Below is a small trained network, with its code and all its weights. Each question gives an input and a class and asks what happens when units are switched off, that is, made to give their printed mean instead of their output.

import numpy as np


def w(rows, s, z=0):
    codes = np.array(rows[::2]) - 128.0
    scale = np.full(codes.shape[1], s)
    scale[-1] = z or s
    return codes * scale


def f(y):
    return np.maximum(y, 0)


def log_softmax(a):
    a = a - a.max(-1, keepdims=True)
    return a - np.log(np.exp(a).sum(-1, keepdims=True))


def net(x, mask):
    res = np.array(x, float).reshape(1, 5) / 4 @ E
    y = f(res @ A[0][:, :-1].T + A[0][:, -1])
    res = res + np.where(mask, y, B[0][:, -1]) @ B[0][:, :-1]
    return log_softmax(res[-1] @ U[:, :-1].T + U[:, -1])


A, B = {}, {}
E = w([
[128,128,129],'x0',
[151,127,5],'x1',
[183,220,134],'x2',
[128,128,129],'x3',
[211,73,142],'x4',
],0.015)
A[0] = w([
[56,166,149,81],'N0',
[162,152,145,78],'N1',
[31,165,138,88],'N2',
[98,113,230,114],'N3',
[59,55,164,149],'N4',
[119,126,241,90],'N5',
[157,224,159,117],'N6',
[34,6,112,151],'N7',
[80,152,159,143],'N8',
[63,184,58,107],'N9',
[152,186,147,118],'N10',
[103,136,216,52],'N11',
[107,90,64,104],'N12',
[228,51,178,41],'N13',
[148,139,113,1],'N14',
[173,228,155,121],'N15',
[73,158,126,87],'N16',
],0.014,0.0039)
B[0] = w([
[137,37,164,176],'N0',
[150,122,191,150],'N1',
[121,25,153,189],'N2',
[209,169,50,203],'N3',
[30,229,187,206],'N4',
[172,130,41,202],'N5',
[102,168,171,192],'N6',
[90,206,174,248],'N7',
[178,92,98,169],'N8',
[151,53,99,195],'N9',
[57,175,156,168],'N10',
[222,168,62,185],'N11',
[165,213,85,190],'N12',
[121,2,179,208],'N13',
[106,132,98,136],'N14',
[69,179,181,198],'N15',
[133,8,142,163],'N16',
],0.009,0.017)
U = w([
[94,209,199,113],'0',
[191,151,18,230],'1',
[152,2,177,2],'2',
],0.018,0.0018)

Each question gives the input, the list of numbers given to net, and the class t.
The units are the neurons (one row each of A and B). Each row of codes is followed by its name. A weight is (code - 128) times the scale printed after its matrix; where a second scale follows, it is the last column's (A, B and U).
mask holds one flag per neuron, in row order. A switched-off neuron (its flag False) gives its mean, the last column of its row in B, instead of its output. The means were averaged over made-up inputs and are rounded, as every weight is.
A unit's drop is (log p(t) with every unit on - log p(t) with that unit switched off) / (log p(t) with every unit on - log p(t) with every unit switched off).
The circuit of an input: a set's keep is (log p(t) with only the set's units on - log p(t) with every unit switched off) / (log p(t) with every unit on - log p(t) with every unit switched off). Starting from the 12 units with the biggest drops (on a tie, the unit counted first), units are removed one at a time, each time the one whose removal leaves the highest keep (on an exact tie, the one counted first), for as long as the keep stays at least 0.8.
circuit, biggest first: the units of the circuit, biggest drop first
top k neurons: the k neurons with the biggest drops, biggest first
drop of u: that unit's drop, to one decimal
input [-7,4,-8,6,6], class 0: circuit, biggest first -> (N7)
input [-7,-8,2,7,8], class 1: top 2 neurons -> (N3; N5)
input [-5,-7,5,3,1], class 1: top 3 neurons -> (N5; N3; N11)
input [-5,-2,-7,-3,5], class 0: top 2 neurons -> (N4; N7)
input [-6,-6,-3,-7,-8], class 2: top 3 neurons -> (N2; N0; N16)
input [-7,-8,2,-2,-6], class 1: top 3 neurons -> (N3; N11; N5)
input [3,-5,-1,-4,4], class 1: top 2 neurons -> (N3; N5)
input [5,7,-3,-3,8], class 2: top 2 neurons -> (N13; N3)
input [5,-4,-7,5,-8], class 2: top 4 neurons -> (N2; N0; N16; N8)
input [5,-8,2,6,-6], class 1: top 3 neurons -> (N3; N11; N5)
input [-1,5,5,-7,-1], class 0: drop of N11 -> 0.3
input [7,-8,-6,3,-7], class 1: drop of N14 -> 0.0
input [3,-2,0,3,1], class 1: drop of N7 -> 0.1
input [-5,-5,-8,1,6], class 0: circuit, biggest first -> (N4)
